Each row has a class, written after it.
[  56  132  -78 -268 -488  -71 -218  -20 -365   -2 -226  173   88  287
 -502  119   75  244 -250   11  -92   68   82 -206 -279  284 -222   76
   43  122  156 -263  118  -13    5  146   47]	<183>
[  59   93   89   82  130  122  -88   70 -129   71  399  -26   61  247
   38   61   97 -107 -136 -262 -115  -82 -103  -44   30  -23   61 -115
  112   31   77  326   45   77  183 -170  -92]	<74>
[ -62  214   14  391  226  -51 -380  204  347  163   -9 -279   48  145
 -111 -172   75  178  119 -254   52 -150 -161 -105 -193 -126  125  -43
 -123  176  107   26  -25 -121 -138 -178  -39]	<34>
[ 119  202  246 -252  -72   -1 -422  234   36  185  318 -159  291   70
 -177  120    2  136  145 -157  -37   84 -113  -67 -160 -338  -12  -71
    2  183  175  181  -17   85  -79 -163   79]	<5>
[ -30 -168  -27  178 -319 -259 -276  220  -26  151  172  187 -232   98
  -10 -292  158   13 -159 -358  185   98  104  475 -252  216  -88 -190
 -114  183   99   27  142 -248  -66  130  194]	<183>
[  50  -24    5   65 -162   80 -133   32  -76  -21  263 -148  -42  141
  -69  162  -32  222   14 -242 -121  -63   79  -98  -21  -11  109  -71
  170 -308  147  176   19   40  132   77  -45]	<146>
[  55    8 -175 -124 -203   30  -47   73  471  -39  249  109  132  284
 -191  189  145  185   52  -62 -158   -2  -93  105 -396  136  -56  229
  107   94  200   27 -111  -91 -281 -217  137]	<74>
[-178  211  200  -97 -242  177 -196  -25  -30  -37  183    6 -115   18
 -492  190  272 -200  -28   71 -397   70  135 -300 -228 -365  100  -63
  -10  324  -84   14 -162 -156  -33 -291  137]	<176>
[  53 -425    0  173   35  -70  218   46  380  -34   22   10   77   24
  209  -57  140   72  124   38  141  165  219  288  -49  -64   53  149
  139  -32 -150   84  -22   16  -26  145   30]	<110>
[-102  -20  -31  128  118   12   65  338  101   -1 -296   -7  148   62
  177 -497 -104   11    1 -392 -316 -202  -34  242  -35  238   61  245
 -187   46  284 -117   77   18 -235  104 -261]	<5>
[  -6   33  179   52   58  250 -142  185  157  164 -118 -103  -25 -175
  -56  103   -2 -205  206   10 -178   56  -73  -89 -136 -622 -146  -57
  -65 -114  200 -130  -21   21  -26  -77  -60]	<73>
[ -55 -110   30   -2  354  -18  167 -123  -59  -93  -34   24 -247  256
  129 -222  310  -13 -250  128   44  -88   41  195  190  322   98   17
  -25  253   24 -287   43  120 -358 -127   11]	<74>
[  55 -103   34   84  158  182  -10   74   55  145  -52 -163   77   80
  -12   42   32  -44   97  -13   58  -37  -61 -212  -20 -225  -20   53
  -27  -78   37  169  -97  -86  -20   21 -192]	<146>
[  23   97  -55   30  130  113  -90  -17 -188  130   91   34  -24  179
   58  156  -80  -23   31 -100  -51  -78  -64 -178   30 -153   70 -216
  195  170   78  103  -30  143  224   -5  -77]	<73>
[ -31   52  291   28 -176  162   91  251  -16   37  148 -124 -267 -311
  277  -10  184 -142  214  -87 -175  145  -58  307   21 -229  -30  -39
 -275 -502 -141 -320  304    6   16   64  117]	<176>
[ -18  -34  108   86  221  262 -128  233  287    5  137 -212  187  -56
   70 -116   85   61    9 -330 -446  152  -85  131  -83 -330  -36  171
   12 -183   86   12  -26  155  115 -209 -180]	<132>
[ -93  -97   43  491   75  -40  105  -50  227 -107  -10  143   62 -323
 -178 -138    0  -92  -37 -130  -48 -135  170   19  116 -124   96  161
  -15  153  397  -76  -52 -332 -231  191  -88]	<176>
[ 114  -82  -95  183  148 -245  -90  -11  318  -79  -74   53  226  187
 -151 -166   37   48  -14  164  181  -56   40 -144 -178  365   55   19
   81  -88  112  185 -219  -35 -512 -292   68]	<171>
[  50 -141 -199  117 -420   -4  110  175   74 -139  144 -170  116  -39
  194  -78  -70  -37   26 -203 -138 -182  -47  278 -248 -306   29   53
 -121  -37   23  -46 -202 -152  172  -75 -166]	<183>
[  26   24  -14   22 -122  113 -215  -99 -899  153  -48  -52 -118  165
 -453  205  124  -36   72  -97  -35 -152  145 -220 -138 -196  258 -250
  -38 -105  283  261  206   -6  310  -37 -267]	<73>
[   8   24  335  473  141 -299 -134  107  402  265  276  127 -123 -105
  140 -169  207 -292  185 -417 -217  159 -132  -86   -5 -202   93 -232
 -437  507  125    0 -202 -299 -237  272   84]	<110>
[ 120  -89  278 -305 -295  246  -57  170  384  132  252 -205  257   72
 -188  297  -23  177  160   26  136  265 -134   11 -177 -324  113  343
 -119  315  264  -34  -43  251  -88   16   44]	<132>
[ -47  -61   20  183  -29 -185   76   58   20  109  -58 -108   93   88
 -133  -12   11   59  -25 -102  160  -60  122   64 -141 -117  176  -15
   48   76   46   81  -25   88  104  -25 -149]	<110>
[ 148   -4 -108  220  136  239 -158  -34    1   52  -58   95  202  180
  -76  140   69  -20  -41 -157    0 -186  -50 -160  -37 -145   10  -96
  171  149  172  250  -83    8   42 -134  -99]	<132>
[  86    7  113  -35  205   95 -210  -25  380  163 -115  102  -14  113
 -131   53   54 -215   48 -233  -95 -170 -104 -118 -265 -112 -146   14
   44   99   -1  262   33   58  183 -177  -65]	<34>
[ -99  194  -41  165  175   87 -277  271  -32  -40  294 -103  336  201
   -7   58  124  102   38  -80 -241 -100 -125   24  160 -216  207 -147
  205  251   60  208    4  107  207 -310 -142]	<167>
[   0  231  -11  -38  104  127 -292  197  119   78  240 -170 -112   38
   85  -88   92  173    6 -284 -191  -47 -144   40 -104 -205  -46   44
   35  255  -73   99  -45  194  229  -52  -18]	<34>
[ 124   83   76  -22 -191  194 -315  174  212    2  157  -51   45  -13
   20   21   15  232  143  -85  -54  151  -81  155    6  -72    7    1
   44  -46  135   65   51  258  122   29   58]	<171>
[   6  135  241   49 -290   12   21  218  353   -8  332  226  474 -174
 -155  186  129 -165  -59 -172 -110  193 -141  232 -124  -82 -237  -25
  -40  208 -193 -174  239 -457 -372 -145  218]	<132>
[ 168   64   12 -145  203  174  -66  101  294   42  312   11 -134   -8
   43   21  124  168  206  -21   88  -73 -107   -4 -139 -196  -20   92
  211  179 -168  282   10  281  427 -172  -21]	<146>
[ -42  -51  162  287  350  135   72  181  228   81    2 -250  -81  224
 -155   68   15 -102   53  -92  -69  -25   61  -17   -7 -185   13 -174
   63  -40   15  268  -11  130   57   -5 -196]	<171>
[  65 -236  188  144    7  265   26    7  -71   97  247   23  -82   79
   31  184  205 -284 -141 -137   19  248  -91  430  181  256   44 -138
 -257  -87 -120 -322  312  159 -126   59   39]	<183>
[ -63  -10  391 -157   34   45  350   68  134  -26  176   95  122  -65
 -300   53  -10   52  251 -275 -504   80  255 -120 -131 -178   85  115
  -45  123  182 -106  321  -47 -218  269  -76]	<74>
[  63   76   55   50  -14  167 -177   94  -87  162    5 -304  164  148
   34  -74   77  142   64  -39  119  -17  -41 -116  -75 -428  131   77
   21   35  196  254 -204   32   44 -107 -123]	<34>
[ -25  220   53  -15  -43   11 -208   39   62  154  278  126    9  160
    1  118   95 -130  -85 -210 -172  -23   26   88   17 -198  -52 -268
   59   53  -33  190  -17  223  212 -207  172]	<176>
[ -26  -26    2   36  -64    8  -52  204 -101   59  106 -133  156  306
    8  258  -16    0  -47 -267  -66 -101  -18   49 -197 -191  106   -5
  270 -102  157  391  -56   91  327 -144  -86]	<183>
[ -49   -6   53   27  416  -17  -22   17  307   24   68 -103   74   68
   21  234  -37   -9  -52 -252  -61 -133  -77    6   -7 -270  -97   39
   95  188  190  299 -107 -109 -120  -88   91]	<34>
[  68  -80  251   53   52   -4  -18  154 -174   70 -106  -69  108    3
   28    4  -21  -75   80 -129   70  -30   52 -114  -82 -302   76  -69
  -57  143  143  171  150  132   93   75 -115]	<74>
[  -8   68  226 -261 -280    4  263   56  120   51   67  180  200 -303
   -2   74 -157 -191   35 -130 -103   47   88  295   -5 -275 -249    3
 -166  201   56 -270  290  -39 -409  284   76]	<110>
[ -74  147  225   50  230  -88  -30  118  279  104  260 -177  188  127
  -71  246   38    7  -67 -256  -46 -113  -83 -163   71 -222   11  135
  -14  368  -28  106  -12   26  -85   28   30]	<146>
[  98  -62  151   -1 -287  188  -45   33 -187   68   12   65  322 -120
 -118  163  268 -121   53  -15  131   20 -186 -118 -174 -226   77 -123
  -77  -50  100   82  110 -467 -390 -256 -209]	<74>
[  31 -148  102   79  226 -169  230  289  283 -120  301 -159   60 -142
  -15 -132 -202  301  151 -163 -212   26   -4   79   81   57  -11  304
 -178  172  513 -396   65   -8 -411  460  -73]	<5>
[-111   57 -222  118  164   39 -266  347  431  109  108   71  485  134
 -107  -71    9  315  115 -108   21   51  -30   59 -170   -3   50  157
  143  150  145   98  -48 -157 -365 -353  245]	<5>
[ 118   33   10  126  260  106  -49   60  162  157  -30  -38  161  -69
  -10   90 -117 -102   49 -123  174  -98 -150   54   46  -81 -100   -6
  -62 -182  141  218  -32  -42  -26  -94   13]	<132>
[ 193  -50  -30  176  262  162 -297  -15  158  114   18   69 -118   -8
   66  -52   66   56   47 -249  225  -92  -91   86  -55 -177  -37 -218
  -28  191  169  356  -60   19   84 -105   70]	<167>
[ 162 -165   22   55 -232  138 -275   42 -167   33 -200  136   21  180
  -16 -305   23  176  -40 -230  281  -19   97  371  -19  315  154 -167
  -19   46   81  212  215   31  257  -48   10]	<5>
[ 174 -186  -30  -63  112   34  -18   31  377   17  510  154  242    1
   37   86  123  116  -25  115  146  323 -183  254  193   89 -169  319
   -4  342   74   38 -115  -92   39   80  159]	<146>
[  77  -35   46   57  357  -17 -101  145   83  109  283 -179   93  134
  128   44   39   54   47 -246   -1  -73  -47  -12   32 -164   78  -53
   41  127  -99  349 -168   89  117 -121   30]	<146>
[  78  -42  198   85  203   95  -51  158  153  -18   61 -172  -59 -153
  -46  111   -7 -122   41 -200  -94  -69  -63  146  -53 -106 -119  -46
   21 -126   19   85   53  -37  -85   48  -92]	<74>
[ -16  -64  -37  199  171  160 -112   44  148  -32  -29 -152   24  153
  -48  268  -11  182   50   78   18   76 -126 -209   84  -66  108 -159
  125  -54  185   -2  -64   50   -3  -66  -71]	<74>
[   6   25   95  108   78 -173 -115  -15  -37  125  171   30  190   21
  -17  193  -33 -120   36 -254  -40  -38   29 -100  -33 -314   35  -47
   -2  -18  239  306  -20   -5   90   -3   55]	<183>
[ 151  -77  171  -74 -178   16   15  -47   58  -29  241  194  176  167
 -259  110  232  147  -29  -36  -54  177  -85  -77   89  215  -72  106
 -223  524  118 -186   95 -372 -270  271   79]	<146>
[ 182 -172  202  115  104   56  -59  -22  320   18 -359   11 -231  128
 -302 -107  278  -52  188  298  107   -4  -35 -178 -321   14 -139 -203
    5 -105   49 -270  -21 -330 -188 -167  -87]	<176>
[  24 -113 -141  211 -129  151    0  160  623   15  387  132  255   98
  178 -215  122  -31  113 -153 -169  106  -64  121  -82  -91    5   91
 -219  174  -40  108 -123 -194 -229 -174  138]	<110>
[ -57  177   34   56 -320   -5 -227  416   67  223 -162  176   28   53
    2    1   39  -69  150 -419 -362   41 -270   76 -250 -138 -248  -99
 -409 -123  325  -20  171 -325  199   61   59]	<176>
[ -29    9  151   68  221  169  -42  126  361   12  110  128  -26  202
   -5   42   46 -127 -121 -213 -327   61   -9  105  114   47  -21  -63
  115   54  111  211  -38  407  204 -104    7]	<167>
[ 108 -119   -5 -173  104  -69  183  213  505   62  199   73  182  244
  155  117  -18  -34  411  -16 -171  -16 -150   99 -402 -287   18  215
   69  143  343  257 -101   48   18 -178   37]	<110>
[ -69  -63 -171 -235 -779  260  -85   57 -148  -30 -149  265 -143   97
 -100   -6  147   -6  -54   22 -182  -12   25  -66  -58  126 -205 -121
 -196 -362  177  -19  134 -332 -240  118  -32]	<183>
[  58   -4  110  -12  -55   16   81  117  -26  172 -105  -90  266   -7
   17   56 -107  -66  108 -175  128  -54   49   30 -179 -218  -35   48
   59  -73  -93  176   67  -90   68   90  -99]	<176>
[ 105  -89  -67  -85  -77 -133   28   71   45 -140 -298   98  -12  -61
 -179  -92   86  226   96   96   76 -119  -49  -12  -59  245   18   85
  -41   49  220  138 -149 -169 -103   46 -168]	<5>
[  65 -115  -24   93   20  -81 -235  119 -106  -19   36   83   83   47
  223   20   65   82  -73 -368   42 -222  -65  236    9   20  210 -218
   59  232  -20   51   66   53  264 -234  101]	<171>
[ 150  179  153 -181  -60   23 -174  119  415  -38  283 -133 -190  131
   -4   59  194  254  136  -58   -5  323 -225  434 -253  221 -192  149
  -50  262 -118  -58   45  -33 -180  120  246]	<74>
[ -79   75   30  -88 -229 -415  166  293  279  203 -254  -30   68  325
  201  -75   -3  115   96 -114  357 -166 -129   64 -367   22   59  124
 -110  452  160  107  -64  -51 -317  126  -29]	<176>
[ -11  120  211 -194 -167   14  -88  261  268  105  300  -94  -72   56
   36 -110  105   19   99 -143  -97  136   -8  248 -117 -304 -175   47
 -178  154 -122  165  156  171  222   58   60]	<167>
[-105   12 -206   28   52 -259  301   71  503   93  108  124  117 -147
   12 -190 -152   -9  -97 -273   85   62   19  205 -369   25 -422  286
 -199  110 -125   29  154 -221 -402  151   61]	<34>
[  88 -145  121  236  184  -51 -216  161   53  177  122  -53  279  195
  128 -112  120 -106  190 -154   60   31  -80 -103  -63 -236  206  -62
  -48  201  125  398  -60  -29   24 -127 -160]	<73>
[  93  186  115   96   14  -82 -257  143  163  130  371 -115  174  146
   69  108  -11   65  247 -136   45  -67 -210  -61   14 -189  209 -282
  -85  335  107  131  -52  -36  -80 -107   89]	<110>
[ -59    5  142  150   18 -200   -9  182  220   74  225  276   -1  -53
   90 -206  213 -194   38 -330 -366  158  152  259 -220   49 -184  114
   55  -80 -154   42  151 -146  -57   79  189]	<146>
[  50   20  137   36 -440  269 -292   93 -220  148  380   92  298  -81
 -279  -90  216   42  -48 -123   40  248   15  -38  -25 -134   15  193
 -382  424   29 -266  238 -431 -216   97  228]	<171>
[ -43  138  190   71 -174 -149  229   61  148  211  435  120   55  -81
 -216  -21  165 -165 -105 -297   37   95 -141   79 -228  -88 -242  161
 -493  416  -52 -346  340 -512 -308  159   89]	<132>
[ 137  137   -4 -107   58   69 -121   91 -406   54  114   34  113  204
  133  108  -63   28 -185 -255  -39 -185 -130  307  193  203   63 -208
  108  163  204  -24   15  207   70  -38   53]	<74>
[  20   11  -79  138  131  162  -83  148 -139   43 -213   -3 -114  -78
  106 -115  -68   27 -105 -187   34 -176  -99   71   46 -183  -26 -151
  -57  182  161  -52   -7  124  311  -40 -122]	<74>
[  32   33  133  -59  313 -187  -39  110  280   64  302 -102 -209   78
   24  257   79  -29  200  -60 -221  -31 -157 -434 -137 -211    0   38
   90   -9   46  344 -208  174  297  -23  -51]	<171>
[  38   -4  198  -79  304 -168  -20  133  -10  256 -185  -50   62  146
   94 -113  -49   76  -27 -207  242  -53  -25 -227 -101  -20  -23   64
    8  261   73   98  161  275  -86  171 -119]	<132>
[  70   44  174   -5 -112  -51  171  -66   31   10 -463  431 -281 -387
 -129 -154   68 -236   24 -152 -185 -200  199  139  -10  194 -253 -112
  -31 -269   63 -171  103 -160 -244  297   30]	<132>
[ -28   -5  164  211  237   68  -18  302  360  149  435 -136   88   -9
  240    1   51   13   82 -300  -67  159  -79   33   21 -403   64  -13
  -88  152   55  204  -42  201   36  -39   54]	<176>
[-182  -34   43  139  216 -291  340  211  270   58   71   87 -140   86
  -30   87 -126 -137 -124 -263 -133  -44 -107 -212  -69  144 -203   39
 -443  291  340 -115  -36 -407 -639  260  240]	<171>
[ -97  -30  277  -86 -203 -222  132   55   16  301  444  105  223  111
 -165  341   74 -290  -17 -129   45  208  -47  -32  -49 -239   41   85
 -369  481  105    1   71 -226 -139  134  249]	<34>
[  74   74   53  -13  -54  -30 -261  -30 -541  160  171  -99  253  -67
 -391  179    4  -13  -88 -280  -44  -52  106  -38 -131   33  -86  125
  -78 -395  118   -1  192 -373 -157   15  139]	<146>
[  -3  -19   43  226   29  137  -37  110  128  -11   14  -71  222 -218
 -183   12   61  -88   96 -105 -278  -71  150 -315 -212 -509  -57  162
  213 -507  173  373 -136 -116   97 -165 -232]	<74>
[  45  -17   89  -59   78 -141    2   23  213  -22 -351 -129  186  186
   35   80 -100  160   30  -81   10  -58 -136   41  -64   79   43 -141
   69   72  104  -89 -123   23 -219  -64 -152]	<146>
